Below is a small trained network, with its code and all its weights. Each question gives an input and a class and asks what happens when units are switched off, that is, made to give their printed mean instead of their output.

import numpy as np


def w(rows, s, z=0):
    codes = np.array(rows[::2]) - 128.0
    scale = np.full(codes.shape[1], s)
    scale[-1] = z or s
    return codes * scale


def norm(h):
    return h / np.sqrt((h * h).mean(-1, keepdims=True) + 1e-5)


def f(y):
    return y / 2 * (1 + np.tanh(0.7978845608 * (y + 0.044715 * y**3)))


def log_softmax(a):
    a = a - a.max(-1, keepdims=True)
    return a - np.log(np.exp(a).sum(-1, keepdims=True))


def net(x, mask):
    res = np.array(x, float).reshape(1, 8) / 4 @ E
    u = 0
    for l in range(3):
        y = f(norm(res) @ A[l][:, :-1].T + A[l][:, -1])
        res = res + np.where(mask[u : u + 13], y, B[l][:, -1]) @ B[l][:, :-1]
        u += 13
    return log_softmax(norm(res)[-1] @ U[:, :-1].T + U[:, -1])


A, B = {}, {}
E = w([
[179,165,91,125,150,239,94,175,79,138,129,138],'x0',
[109,144,202,145,17,121,55,52,173,175,93,140],'x1',
[48,146,117,146,153,138,153,106,175,138,1,115],'x2',
[35,74,106,97,120,75,179,168,86,102,127,142],'x3',
[132,71,104,107,63,115,110,173,137,92,62,125],'x4',
[142,20,155,114,123,82,52,89,118,100,161,113],'x5',
[139,160,65,123,204,18,106,206,120,83,145,107],'x6',
[48,132,145,117,165,173,54,92,116,177,188,133],'x7',
],0.0048)
A[0] = w([
[72,132,61,123,131,74,108,202,89,98,43,129,137],'L0N1',
[130,129,112,125,42,242,95,178,94,128,190,125,142],'L0N2',
[195,113,113,131,244,122,68,133,89,117,235,126,171],'L0N3',
[175,68,136,127,35,18,124,117,118,110,208,129,138],'L0N4',
[15,59,135,131,141,87,84,105,139,128,186,120,120],'L0N5',
[46,196,95,128,178,52,210,171,134,137,147,136,131],'L0N6',
[150,101,100,113,158,79,13,166,171,117,150,120,67],'L0N7',
[127,94,97,125,159,118,161,167,79,101,139,131,56],'L0N8',
[81,182,115,131,140,81,190,128,121,129,160,117,57],'L0N9',
[155,106,137,113,85,74,142,146,121,122,163,123,12],'L0N10',
[115,10,95,105,164,202,217,181,94,96,153,131,154],'L0N11',
[170,123,120,127,199,67,89,159,104,112,171,126,36],'L0N12',
[104,96,122,128,131,54,116,143,92,113,118,129,4],'L0N13',
],0.013,0.0023)
B[0] = w([
[193,117,192,130,185,106,58,166,152,145,117,158,210],'L0N1',
[153,147,108,53,125,168,112,47,113,188,83,174,217],'L0N2',
[142,174,201,126,247,143,142,119,32,145,170,180,247],'L0N3',
[202,82,180,124,117,96,91,233,159,155,136,83,217],'L0N4',
[120,78,158,71,135,114,63,54,141,155,155,155,205],'L0N5',
[154,151,157,157,164,136,182,159,72,99,111,112,221],'L0N6',
[166,101,91,118,138,98,223,118,87,57,88,79,186],'L0N7',
[67,115,98,185,117,128,155,166,122,171,228,105,172],'L0N8',
[97,141,98,132,190,115,138,142,93,118,66,159,170],'L0N9',
[114,146,105,144,142,54,81,112,174,65,100,155,156],'L0N10',
[164,157,111,188,107,107,211,167,124,36,62,64,218],'L0N11',
[54,185,111,177,80,188,184,106,113,139,61,166,190],'L0N12',
[166,196,98,123,119,155,74,146,217,134,95,155,165],'L0N13',
],0.014,0.013)
A[1] = w([
[40,127,71,136,99,142,73,97,123,124,188,155,51],'L1N1',
[21,77,111,89,79,111,76,141,117,185,207,114,4],'L1N2',
[54,146,130,150,121,167,108,117,135,142,227,82,65],'L1N3',
[95,74,88,123,124,120,141,140,135,152,209,118,73],'L1N4',
[74,94,113,99,68,89,115,118,145,127,233,147,17],'L1N5',
[144,107,113,141,93,57,98,234,182,99,150,112,44],'L1N6',
[117,78,75,52,77,71,111,112,105,124,204,84,29],'L1N7',
[96,111,125,119,92,122,103,166,117,140,205,119,48],'L1N8',
[3,102,92,134,117,132,93,121,187,108,166,182,41],'L1N9',
[86,175,45,156,50,206,145,89,200,133,132,127,56],'L1N10',
[85,138,120,121,72,87,107,154,138,118,169,132,88],'L1N11',
[112,103,145,153,49,104,136,125,184,117,221,109,37],'L1N12',
[72,114,119,119,98,124,87,142,124,145,193,102,66],'L1N13',
],0.013,0.002)
B[1] = w([
[147,185,129,224,164,64,124,159,223,134,133,154,138],'L1N1',
[16,139,172,174,131,94,124,153,125,183,219,193,150],'L1N2',
[73,198,160,112,137,179,167,164,179,98,112,151,126],'L1N3',
[157,149,134,166,63,119,138,117,98,189,136,113,121],'L1N4',
[81,51,90,176,86,124,199,107,139,112,173,151,138],'L1N5',
[143,106,134,140,127,117,77,138,253,116,71,34,254],'L1N6',
[139,67,121,145,111,173,177,208,88,44,192,142,145],'L1N7',
[126,108,149,74,47,141,157,154,89,111,117,86,122],'L1N8',
[69,216,95,153,170,86,87,62,183,147,84,173,137],'L1N9',
[173,148,50,72,58,163,182,114,115,110,51,96,173],'L1N10',
[167,140,131,106,85,122,141,154,136,107,106,166,122],'L1N11',
[194,96,115,83,67,124,134,178,87,93,94,115,141],'L1N12',
[102,88,63,95,155,165,140,184,160,178,172,94,127],'L1N13',
],0.013,0.0065)
A[2] = w([
[145,176,75,167,54,113,93,206,134,130,180,76,2],'L2N1',
[71,140,74,113,122,167,92,162,65,41,159,77,76],'L2N2',
[28,214,155,236,158,120,206,181,82,84,231,108,99],'L2N3',
[111,141,78,56,112,185,99,248,78,164,231,121,67],'L2N4',
[82,186,78,198,129,68,128,191,128,110,183,87,88],'L2N5',
[81,121,91,139,95,116,72,161,108,146,254,105,87],'L2N6',
[84,177,41,61,176,154,133,170,40,146,204,108,64],'L2N7',
[82,195,81,173,139,89,219,235,7,61,159,113,66],'L2N8',
[45,172,56,159,135,112,83,171,104,181,173,88,76],'L2N9',
[65,139,82,220,125,164,64,146,147,161,155,34,74],'L2N10',
[51,194,172,116,69,195,117,151,65,84,218,35,62],'L2N11',
[47,172,73,155,112,85,79,165,115,155,163,88,66],'L2N12',
[83,123,79,98,135,170,138,181,142,75,150,47,103],'L2N13',
],0.0092,0.0037)
B[2] = w([
[135,100,130,88,185,132,88,103,195,108,93,156,131],'L2N1',
[122,97,185,206,124,120,177,110,115,125,84,229,123],'L2N2',
[168,218,55,148,163,142,177,125,57,101,115,74,228],'L2N3',
[163,22,166,179,147,165,176,58,77,166,143,144,120],'L2N4',
[63,150,168,38,110,147,107,46,126,158,91,201,150],'L2N5',
[103,174,115,112,3,137,116,189,76,129,189,87,132],'L2N6',
[189,103,233,109,148,117,165,143,195,158,65,217,161],'L2N7',
[72,149,47,254,88,182,243,191,97,113,248,80,255],'L2N8',
[49,123,78,96,162,121,127,142,148,161,61,198,123],'L2N9',
[126,134,83,181,123,127,116,142,167,241,69,162,128],'L2N10',
[169,51,134,144,106,95,208,116,159,122,88,190,123],'L2N11',
[163,114,37,213,136,130,102,92,146,178,134,171,122],'L2N12',
[142,93,63,108,147,82,59,176,51,175,85,240,132],'L2N13',
],0.0095,0.0094)
U = w([
[145,162,32,55,2,199,149,55,136,150,70,106,110],'0',
[3,136,94,166,82,97,113,88,191,166,179,184,108],'1',
[74,34,147,108,22,118,101,128,136,155,244,146,83],'2',
[139,201,107,223,182,154,241,182,56,72,128,100,166],'3',
[158,144,187,58,182,153,73,62,89,194,136,209,160],'4',
[186,68,145,171,116,62,75,236,238,77,96,46,153],'5',
[50,68,107,122,110,97,142,80,126,47,154,82,3],'6',
],0.0084,0.005)

Each question gives the input, the list of numbers given to net, and the class t.
The units are the neurons (one row each of A and B). Each row of codes is followed by its name. A weight is (code - 128) times the scale printed after its matrix; where a second scale follows, it is the last column's (A, B and U).
mask holds one flag per neuron, layer by layer. A switched-off neuron (its flag False) gives its mean, the last column of its row in B, instead of its output. The means were averaged over made-up inputs and are rounded, as every weight is.
A unit's drop is (log p(t) with every unit on - log p(t) with that unit switched off) / (log p(t) with every unit on - log p(t) with every unit switched off).
The circuit of an input: a set's keep is (log p(t) with only the set's units on - log p(t) with every unit switched off) / (log p(t) with every unit on - log p(t) with every unit switched off). Starting from the 12 units with the biggest drops (on a tie, the unit counted first), units are removed one at a time, each time the one whose removal leaves the highest keep (on an exact tie, the one counted first), for as long as the keep stays at least 0.8.
circuit, biggest first: the units of the circuit, biggest drop first
most important unit: the unit with the biggest drop
k most important neurons: the k neurons with the biggest drops, biggest first
top k neurons in layer l: the k neurons of layer l with the biggest drops, biggest first
drop of u: that unit's drop, to one decimal
input [8,-5,-8,-3,5,-3,-6,1], class 4: circuit, biggest first : [L0N2]
input [5,-3,-5,8,4,-8,-8,8], class 0: 2 most important neurons : [L0N2 L0N3]
input [-6,-5,-1,-2,6,1,-8,7], class 4: 3 most important neurons : [L0N5 L0N8 L0N11]
input [1,7,0,6,-5,-6,-2,8], class 1: top 4 neurons in layer 0 : [L0N3 L0N11 L0N1 L0N7]
input [3,6,-1,5,2,-1,-6,-4], class 0: 2 most important neurons : [L0N3 L0N1]
input [-6,-8,7,3,-7,8,-5,4], class 6: 2 most important neurons : [L0N5 L0N11]
input [-4,-4,8,2,-2,8,6,-5], class 5: top 3 neurons in layer 0 : [L0N1 L0N3 L0N13]
input [-6,8,6,2,2,-7,-6,-5], class 0: 3 most important neurons : [L0N3 L0N4 L0N6]
input [-6,-5,-6,-5,4,-7,0,-7], class 5: circuit, biggest first : [L0N3 L0N4]
input [4,3,5,4,-6,2,-8,-2], class 0: 2 most important neurons : [L0N3 L0N1]
input [-3,7,6,-5,-3,6,-3,-6], class 5: top 4 neurons in layer 0 : [L0N3 L0N2 L0N12 L0N5]
input [7,0,-7,3,6,2,-2,6], class 4: top 2 neurons in layer 0 : [L0N2 L0N3]
input [-5,2,6,1,2,-2,-2,7], class 1: 2 most important neurons : [L0N3 L0N4]
input [8,5,-6,-8,5,-3,-2,2], class 4: circuit, biggest first : [L0N11]
input [-6,-2,5,-2,7,1,-1,2], class 4: top 2 neurons in layer 0 : [L0N11 L0N5]
input [-7,-3,4,5,-2,6,7,1], class 5: 3 most important neurons : [L0N1 L0N13 L0N4]
input [4,5,-3,-4,5,1,-6,-8], class 4: 2 most important neurons : [L0N2 L0N12]
input [2,-4,3,-7,4,2,-4,-3], class 0: 4 most important neurons : [L0N3 L0N4 L0N1 L0N6]
input [-5,1,8,2,-3,7,1,-1], class 4: 2 most important neurons : [L0N5 L0N11]
input [1,4,3,3,-8,3,-3,-1], class 1: most important unit : L0N4
input [-6,2,-7,-8,-7,-8,-8,0], class 0: top 3 neurons in layer 0 : [L0N3 L0N1 L0N4]
input [7,3,-4,1,-4,1,2,4], class 4: drop of L0N2 : 0.2
input [0,5,6,-2,7,-7,-4,4], class 0: drop of L0N3 : 0.9
input [-1,4,-4,2,6,7,2,-3], class 5: drop of L2N7 : 0.0
input [3,-1,-3,5,8,-4,-8,8], class 0: drop of L0N3 : 0.1
